arr =
[[-0.95 -0.58 -1.21 -0.70  0.43  0.13  0.57]
 [ 0.70  0.24  1.33  0.74  1.02 -1.65 -1.56]
 [-2.25 -3.97 -2.21 -0.89 -2.37 -2.02  1.67]
 [ 1.00 -1.14 -0.75 -2.95  1.89 -1.39 -1.48]
 [-0.15  0.19  0.93  1.13  0.69 -1.63 -1.07]
 [-2.55 -1.17 -3.03 -0.91 -1.23  1.33  2.08]
 [ 1.31 -1.97  3.04  1.59 -0.17 -5.17 -2.84]
 [-1.85 -1.32 -3.26 -2.27 -0.01  1.74  1.94]
 [-4.71 -3.14 -5.60 -1.91 -2.83  1.79  4.22]
 [-2.75 -1.26 -3.06 -0.77 -1.03  1.36  2.31]
 [-0.23 -0.17 -0.61 -0.66  0.35 -0.18 -0.25]
 [-0.18 -0.30 -0.46 -0.55  0.55 -0.26 -0.13]
 [-3.65 -5.82 -4.33 -2.31 -4.25 -2.01  3.04]
 [ 0.94  0.37  1.97  1.13  1.51 -2.89 -2.51]]
Indices start at 0.
The entry directly above -1.17 is 0.19
The entry directly below -1.21: 1.33
What is the entry just left of -1.23?
A: -0.91
The entry in row 0 and column 0 -> -0.95
What is the entry at row 1, column 1?
A: 0.24
The entry at row 0, column 2 -> -1.21
What is the entry in the bottom-left corner?
A: 0.94
What is the entry at row 2, column 0?
A: -2.25
What is the entry at row 2, column 2?
A: -2.21
What is the bottom-right entry?
A: -2.51
The entry directly below -4.71: -2.75
The entry just left of the largest entry -> 1.79
The entry just right of -1.26 -> -3.06
What is the entry directly above the largest entry?
A: 1.94
What is the top-right entry?
A: 0.57
What is the top entry of the column that holds the smallest entry?
A: -0.58
The entry directly above -1.48 is 1.67
The entry directly above -0.55 is -0.66
The entry just left of the smallest entry: -3.65
The entry directly below the smallest entry -> 0.37
The minimum -> -5.82
The entry directly below the largest entry is 2.31
The entry just right of -1.21 -> -0.70
The entry just left of 1.74: -0.01
What is the entry at row 1, column 0?
A: 0.70
The entry directly above -1.23: 0.69
What is the entry just right of -1.65?
A: -1.56
The entry directly below -2.31 -> 1.13
The entry directly above -2.95: -0.89

[[-3.67 -1.23 -2.84  1.42]
 [ 5.44  4.06 -3.92 -3.14]
 [-2.73 -2.20 -4.67 -1.44]
 [ 0.13 -1.25  0.96  2.20]
 [ 2.78  0.85 -2.87 -3.03]
 [-3.78  0.15  2.52  1.73]]
Counting starts at 0.
Which number is the bottom entry of the column that holds the largest entry?
Answer: -3.78
Which number is the entry in the top-right corner?
Answer: 1.42
The entry in row 0 and column 1: -1.23
The entry just right of the largest entry: 4.06
The top-left entry -> -3.67
The top entry of the column that holds the smallest entry -> -2.84
Which number is the entry just left of 2.20?
Answer: 0.96
The entry just right of -2.87 is -3.03
The entry directly above 2.52 -> -2.87
Which number is the entry at row 1, column 0?
Answer: 5.44
The entry in the bottom-right corner -> 1.73
Which number is the entry directly above the smallest entry?
Answer: -3.92
Which number is the entry just right of -2.73?
Answer: -2.20
The bottom entry of the column that holds the smallest entry -> 2.52
The entry just right of 2.78: 0.85
Which number is the entry directly above -1.44?
Answer: -3.14
Which number is the entry directly above 0.85?
Answer: -1.25

M =
[[ 1.11  1.26 -2.57  2.81  1.01 -0.54  3.44 -0.19]
 [ 0.09  0.08  2.33 -1.22  0.29  1.55 -1.09  1.47]
 [-0.08 -0.05 -0.13 -0.05 -0.03 -0.08 -0.03 -0.07]
 [ 0.98  1.17 -3.76  1.08  1.62  0.26  3.65  1.51]
 [ 0.37  0.35  2.48 -1.21  0.77  1.88 -0.89  1.97]
 [ 0.05  0.02  2.25 -0.93  0.22  1.08 -1.29  0.91]
 [ 0.37  0.36  2.46 -1.33  0.79  2.02 -0.84  2.15]
 [-1.02 -1.09  3.25 -1.67 -1.40  0.31 -3.23 -0.61]
 [ 0.86  0.85  1.14  1.37  0.56  0.55  0.76  0.24]
 [-1.56 -1.72  3.29 -0.96 -2.35 -1.49 -4.44 -3.01]
 [ 0.37  0.34  2.39 -1.04  0.73  1.69 -0.87  1.74]
 [-0.58 -0.63  0.49  1.46 -1.41 -2.34 -1.50 -3.46]
 [ 1.18  1.17 -3.03 -0.25  2.13  1.18  2.95  2.81]
 [ 0.07  0.14  2.00 -0.55  0.24  1.03 -0.84  0.82]
 [-0.47 -0.39  3.05 -1.20 -0.42  0.93 -2.16  0.34]
 [ 0.47  0.39  2.68 -1.55  0.90  2.25 -0.94  2.44]]
Indices start at 0.
The entry at row 1, column 0: 0.09
Find the entry in row 2 and column 0.
Answer: -0.08
The entry just left of -1.40 -> -1.67
The top-right entry -> -0.19
The entry directly above 1.62 -> -0.03
The entry just right of 0.73 -> 1.69
The entry in row 1 and column 2 -> 2.33
Find the entry just right of the largest entry.
Answer: 1.51
The entry in the bottom-left corner: 0.47
The entry in the bottom-right corner is 2.44
The entry just right of -2.35: -1.49
The entry at row 0, column 0 -> 1.11
The entry directly below 1.55 is -0.08
The entry at row 0, column 1 -> 1.26
The entry directly above 0.02 is 0.35
The entry in row 0 and column 2: -2.57
The entry just left of -1.67: 3.25
The entry just left of the largest entry is 0.26
The entry directly above -1.67: -1.33
The bottom entry of the column that holds the largest entry is -0.94
The entry just left of 2.95 is 1.18
The top entry of the column that holds the smallest entry -> 3.44
The entry just left of 0.93 -> -0.42
The entry just left of 0.91 is -1.29
Find the entry at row 2, column 1.
Answer: -0.05
Find the entry just right of -0.89.
Answer: 1.97
The entry in row 1 and column 1: 0.08
Find the entry directly above 0.76.
Answer: -3.23
Find the entry directly below 0.86.
Answer: -1.56
The entry just left of 3.25 -> -1.09
